The symbols move the elements like this.
from | ~ ^ $
j107 | j57 j552 j132
j424 | j894 j684 j950
j405 | j335 j413 j106
j324 | j106 j430 j286
j684 | j565 j424 j856
j552 | j707 j107 j821
j806 | j821 j522 j565
j57 | j522 j821 j107
j413 | j974 j405 j741
j302 | j892 j415 j335
j974 | j430 j106 j413
j335 | j302 j741 j405
j856 | j684 j894 j425
j286 | j324 j788 j235
j707 | j582 j132 j552
j425 | j856 j235 j788
j235 | j286 j425 j894
j132 | j107 j707 j892
j522 | j950 j806 j57
j565 | j806 j950 j684
j788 | j425 j286 j430
j430 | j788 j324 j974
j582 | j415 j892 j707
j894 | j235 j856 j424
j741 | j413 j335 j415
j892 | j132 j582 j302
j106 | j405 j974 j324
j950 | j424 j565 j522
j821 | j552 j57 j806
j415 | j741 j302 j582

Some elements and rows for them; each showing differs a little:
j286: [0.55,-0.54,0.75,-0.09,0.29,-0.10,-0.38,0.26,-0.03,-0.27,0.02,-0.06,-0.72,-0.23,-0.75,-0.15,-0.30,-0.33,0.70,0.33,-0.42,-0.20,-0.16,0.21,-0.43,0.04,-0.53,-0.25]
j335: [-0.08,0.16,-0.64,-0.01,-0.07,0.41,0.31,-0.46,0.07,0.09,-0.07,-0.17,0.47,0.50,0.29,0.49,0.06,0.02,-0.26,-0.32,0.28,0.74,0.19,-0.38,0.58,-0.41,0.27,0.22]
j856: [-0.41,0.00,-0.27,-0.69,-0.03,0.24,-0.03,0.04,0.56,0.47,-0.56,-0.09,0.39,0.18,0.76,0.08,0.01,-0.31,-0.25,0.08,-0.02,0.71,-0.04,0.13,-0.53,0.12,-0.34,-0.21]
j415: [-0.17,0.17,-0.42,-0.61,-0.13,0.36,-0.28,0.45,0.51,0.28,-0.68,-0.41,0.23,0.58,0.17,-0.01,-0.23,-0.36,-0.22,0.01,-0.30,0.45,0.24,0.38,-0.40,-0.30,-0.51,0.08]
j106: [0.44,-0.38,0.43,-0.07,0.30,-0.07,0.33,-0.51,-0.27,-0.20,0.33,0.57,-0.48,0.14,0.26,0.15,0.36,0.18,0.17,0.40,0.03,-0.37,-0.09,-0.10,0.04,0.35,0.22,0.31]
j522: [-0.08,0.28,0.11,-0.25,-0.11,-0.17,0.38,-0.83,-0.08,-0.29,0.63,0.30,-0.42,0.16,0.35,0.54,0.14,0.36,0.01,0.02,0.28,-0.29,0.27,-0.32,0.62,0.22,0.05,0.29]

Complete each set of four: the symbols that take the first to the second take the third to the fourth.
Answers are names.
A [-0.38,0.24,-0.38,-0.49,-0.01,0.21,-0.26,0.35,0.51,0.15,-0.52,-0.58,0.29,0.24,0.26,0.19,0.27,-0.21,0.05,-0.16,-0.41,0.54,0.12,0.30,-0.54,-0.55,-0.04,-0.03]
B [0.24,-0.34,0.22,0.57,0.03,0.12,0.33,-0.34,-0.56,-0.26,0.83,0.28,-0.15,-0.74,-0.85,-0.09,0.36,0.04,0.07,-0.06,0.20,-0.16,0.01,0.19,0.36,0.23,0.04,0.54]
C [0.15,-0.42,0.11,0.77,0.15,-0.28,0.05,-0.62,-0.46,-0.22,0.53,0.48,0.06,-0.63,-0.19,0.31,0.22,0.00,0.24,-0.09,0.35,-0.21,0.31,-0.19,0.81,0.29,-0.41,0.46]
D j415

A [0.34,-0.12,0.65,0.08,0.42,0.00,-0.47,0.50,-0.11,-0.22,-0.31,0.00,-0.89,-0.08,-0.59,-0.47,-0.13,-0.22,0.22,0.40,-0.40,-0.45,-0.01,0.32,-0.35,0.10,-0.37,-0.49]
B [0.16,-0.21,-0.34,0.36,0.02,-0.50,0.38,0.03,0.15,0.02,0.80,-0.01,0.14,-0.10,0.75,0.29,0.27,0.41,0.06,0.35,0.49,-0.39,0.03,-0.49,0.75,0.47,-0.09,0.61]
C [-0.49,0.18,-0.83,-0.25,-0.28,-0.06,-0.12,0.31,0.46,0.57,-0.43,-0.22,0.59,0.37,0.16,-0.17,-0.40,-0.22,-0.39,-0.49,-0.03,0.35,0.31,-0.05,0.07,-0.47,-0.01,0.15]
D j415

A [0.27,0.01,0.71,0.20,0.51,0.00,-0.60,0.03,-0.08,-0.40,-0.45,-0.03,-0.80,-0.23,-0.68,-0.11,-0.01,-0.44,0.32,0.41,-0.17,0.02,-0.26,0.15,-0.55,0.17,-0.46,-0.03]
B [0.02,-0.21,-0.23,0.44,-0.03,-0.54,0.49,0.02,-0.04,0.13,0.49,-0.11,0.30,-0.04,0.59,0.47,0.21,0.83,-0.07,0.32,0.31,-0.09,0.30,-0.50,0.71,0.32,0.00,0.66]
C [-0.16,0.27,-0.51,-0.04,-0.06,0.02,-0.11,0.13,0.88,0.36,-0.59,-0.34,0.76,0.30,0.08,-0.22,-0.47,-0.03,-0.31,-0.65,0.16,0.39,0.14,0.07,0.16,-0.44,-0.05,0.07]
D j415

A [-0.07,0.21,-0.56,-0.31,0.01,0.23,0.40,-0.47,0.00,0.38,-0.12,-0.25,0.77,0.24,0.45,0.52,0.23,-0.16,-0.38,-0.32,-0.06,0.50,0.34,-0.42,0.28,-0.44,0.08,-0.06]
B [0.19,-0.17,0.33,-0.09,-0.04,-0.45,0.07,-0.41,-0.28,-0.37,0.71,0.57,-0.44,-0.57,0.12,-0.46,0.12,0.14,0.10,0.57,0.07,-0.40,0.09,-0.09,-0.21,0.70,0.30,0.66]
C [-0.01,-0.15,0.14,0.22,-0.06,0.38,-0.68,0.47,0.23,0.30,-0.42,-0.45,0.12,0.30,-0.29,-0.57,-0.57,-0.01,0.25,-0.22,-0.52,-0.25,-0.31,0.19,-0.27,0.09,0.11,-0.19]
D j335

A [-0.06,0.19,0.08,-0.45,0.05,0.15,-0.59,0.18,0.50,0.54,-0.49,0.07,-0.02,0.52,-0.32,-0.30,-0.18,0.08,-0.10,-0.28,-0.63,0.03,-0.23,0.48,-0.98,-0.16,0.15,-0.43]
B [0.34,-0.16,0.14,0.34,0.07,-0.59,0.30,-0.14,-0.75,-0.24,0.32,0.21,-0.28,-0.94,-0.79,0.07,0.07,0.10,0.25,0.26,0.14,-0.19,-0.21,-0.09,0.41,0.00,0.14,0.25]
C [0.19,0.18,0.58,0.02,0.24,-0.40,0.18,-0.65,-0.17,-0.01,0.82,0.41,-0.30,-0.36,-0.09,0.15,0.06,-0.01,0.28,0.39,0.01,-0.56,0.07,-0.07,0.18,0.46,0.05,0.81]
D j335

A [0.06,0.05,0.68,0.27,-0.09,-0.31,0.05,-0.47,-0.41,-0.40,0.14,-0.05,-0.02,-0.53,-0.88,-0.18,-0.12,0.11,0.34,0.11,0.12,-0.19,-0.46,-0.06,0.44,0.34,0.38,0.19]
B [0.32,-0.22,0.16,0.66,0.36,-0.08,0.46,-0.51,-0.41,-0.15,0.21,0.39,-0.08,-0.43,-0.28,0.03,0.40,-0.02,0.43,-0.02,0.40,-0.23,0.00,-0.51,0.80,0.46,-0.13,0.51]
C [0.15,-0.22,0.02,0.24,0.12,0.22,-0.53,0.56,0.29,0.13,-0.63,-0.51,-0.04,0.01,-0.50,-0.51,-0.60,-0.35,0.16,-0.07,-0.55,-0.30,-0.24,0.30,-0.25,0.11,0.03,-0.57]
D j286

A [-0.03,-0.02,-0.24,-0.05,-0.34,0.17,0.35,0.32,0.46,0.22,-0.19,-0.40,0.39,0.37,1.12,0.39,0.13,0.08,-0.21,-0.22,0.09,0.09,0.00,-0.10,-0.15,0.08,-0.16,-0.02]
B [0.10,0.34,-0.51,0.26,-0.13,-0.28,0.16,-0.07,0.09,0.36,0.25,0.25,-0.11,0.19,0.86,0.31,0.05,-0.13,-0.02,0.18,0.32,0.09,0.31,-0.90,0.76,0.16,-0.18,0.13]
C [-0.13,0.10,0.18,-0.46,-0.06,0.17,-0.61,0.07,0.62,0.08,-0.36,-0.21,-0.33,0.45,-0.63,-0.27,-0.45,0.17,-0.22,-0.19,-0.41,0.12,-0.16,0.64,-0.65,-0.34,0.04,-0.47]
D j415

A [0.32,-0.16,0.42,-0.12,0.23,-0.23,0.07,-0.39,-0.21,-0.07,0.51,0.44,-0.26,-0.44,0.10,-0.36,0.50,0.07,0.47,0.48,0.15,-0.46,-0.15,-0.34,0.13,0.42,-0.11,0.70]
B [-0.06,0.10,-0.47,0.04,-0.10,0.04,0.16,0.39,0.16,0.00,-0.01,-0.41,0.23,0.08,1.13,0.65,0.21,-0.05,-0.38,0.19,0.36,0.64,0.60,-0.67,-0.15,-0.14,-0.19,0.02]
C [0.05,-0.13,-0.37,0.07,0.15,-0.53,0.48,0.06,-0.10,-0.16,0.77,0.13,0.18,-0.19,0.75,0.40,0.10,0.34,-0.24,0.17,0.65,-0.14,0.05,-0.73,0.69,0.67,-0.09,0.54]
D j522

A [-0.24,0.33,0.42,-0.20,-0.04,0.16,-0.71,0.17,0.18,-0.01,-0.17,0.21,-0.34,0.06,-0.59,-0.70,-0.53,-0.14,0.33,0.19,-0.59,-0.17,-0.29,0.48,-0.62,-0.01,-0.17,-0.02]
B [-0.32,0.18,-0.59,-0.25,-0.38,0.01,0.35,0.01,-0.20,0.09,0.16,0.13,0.84,0.16,0.58,0.78,0.35,0.06,0.01,0.14,0.43,0.39,0.43,-0.48,0.55,-0.23,0.50,0.34]
C [-0.32,-0.10,0.17,-0.35,-0.15,0.24,-0.12,0.04,0.49,0.25,-0.28,0.20,-0.29,0.20,-0.52,-0.33,-0.49,0.21,0.04,-0.14,-0.54,-0.01,0.18,0.49,-0.72,-0.06,0.43,-0.56]
D j335

A [-0.18,0.07,0.10,-0.15,-0.24,0.26,0.00,0.13,0.51,0.90,-0.38,-0.61,0.32,0.36,1.02,0.38,0.05,-0.17,-0.18,0.11,-0.26,0.52,0.46,-0.05,-0.52,-0.08,-0.30,-0.03]
B [0.40,-0.47,0.49,0.27,0.31,-0.07,-0.73,0.61,0.07,0.10,-0.49,-0.40,-0.71,-0.39,-0.43,-0.21,-0.66,-0.18,0.43,0.14,-0.36,-0.06,0.01,0.18,-0.27,-0.03,-0.14,-0.24]
C [0.21,-0.01,0.09,0.33,0.34,-0.05,0.21,-0.63,-0.30,0.00,0.48,0.46,-0.02,-0.48,0.16,0.14,0.25,0.04,0.01,0.00,0.32,-0.11,0.11,-0.43,0.78,0.27,-0.48,0.23]
D j522

A [0.58,-0.07,0.73,0.09,0.43,-0.56,-0.03,-0.38,-0.12,-0.33,0.67,0.10,-0.18,-0.33,-0.02,0.10,0.36,0.05,0.05,0.46,-0.08,-0.75,-0.31,0.37,-0.14,0.71,0.11,-0.10]
B [0.20,0.12,0.67,0.40,0.16,-0.22,0.03,-0.71,-0.43,-0.13,-0.13,0.10,-0.16,-0.46,-1.10,0.32,0.03,-0.06,0.33,0.07,0.02,-0.16,-0.05,0.10,0.34,0.34,0.31,0.02]
C [0.07,-0.33,0.32,-0.35,-0.09,0.30,-0.34,-0.20,-0.16,-0.42,-0.16,0.50,-0.66,0.02,-0.93,-0.50,-0.06,-0.17,0.45,-0.29,-0.26,-0.30,-0.11,0.17,-0.15,-0.39,0.38,-0.03]
D j106

A [0.11,-0.31,0.70,-0.25,0.15,0.36,-0.44,-0.13,0.04,-0.39,-0.32,0.32,-0.46,-0.10,-1.02,-0.35,-0.09,-0.18,0.42,-0.01,-0.59,-0.22,-0.26,0.23,-0.01,-0.42,0.23,0.04]
B [-0.16,0.18,-0.18,-0.36,-0.58,-0.12,0.57,-0.18,-0.28,0.34,0.32,-0.01,0.20,0.09,0.71,0.68,0.32,0.13,-0.50,0.24,0.52,0.11,-0.03,-0.50,0.47,0.10,0.16,0.30]
C [0.42,-0.04,0.46,-0.14,0.13,0.19,-0.65,-0.19,-0.09,-0.25,0.30,-0.25,-1.01,-0.03,-1.25,0.09,0.02,-0.28,0.34,-0.05,0.09,-0.10,-0.35,0.53,0.37,-0.06,0.34,-0.19]
D j522

A [-0.16,0.10,-0.22,-0.18,-0.69,-0.06,0.40,-0.53,-0.23,0.10,0.56,-0.15,0.19,0.11,0.38,0.48,0.19,0.43,-0.39,0.25,0.16,0.05,-0.44,-0.26,0.30,0.28,0.12,0.40]
B [0.20,-0.40,0.74,-0.31,-0.16,0.23,-0.42,-0.25,-0.08,-0.14,-0.33,0.57,-0.40,0.02,-0.97,-0.52,-0.19,-0.08,0.39,0.14,0.02,-0.09,-0.15,0.34,-0.02,-0.03,0.38,-0.15]
C [0.41,-0.06,0.62,-0.03,-0.16,-0.01,-0.15,-0.46,-0.48,-0.52,0.15,-0.05,-0.32,-0.55,-1.04,0.12,-0.05,-0.04,0.31,-0.04,0.18,-0.32,-0.55,0.13,0.31,0.31,0.34,0.21]
D j106

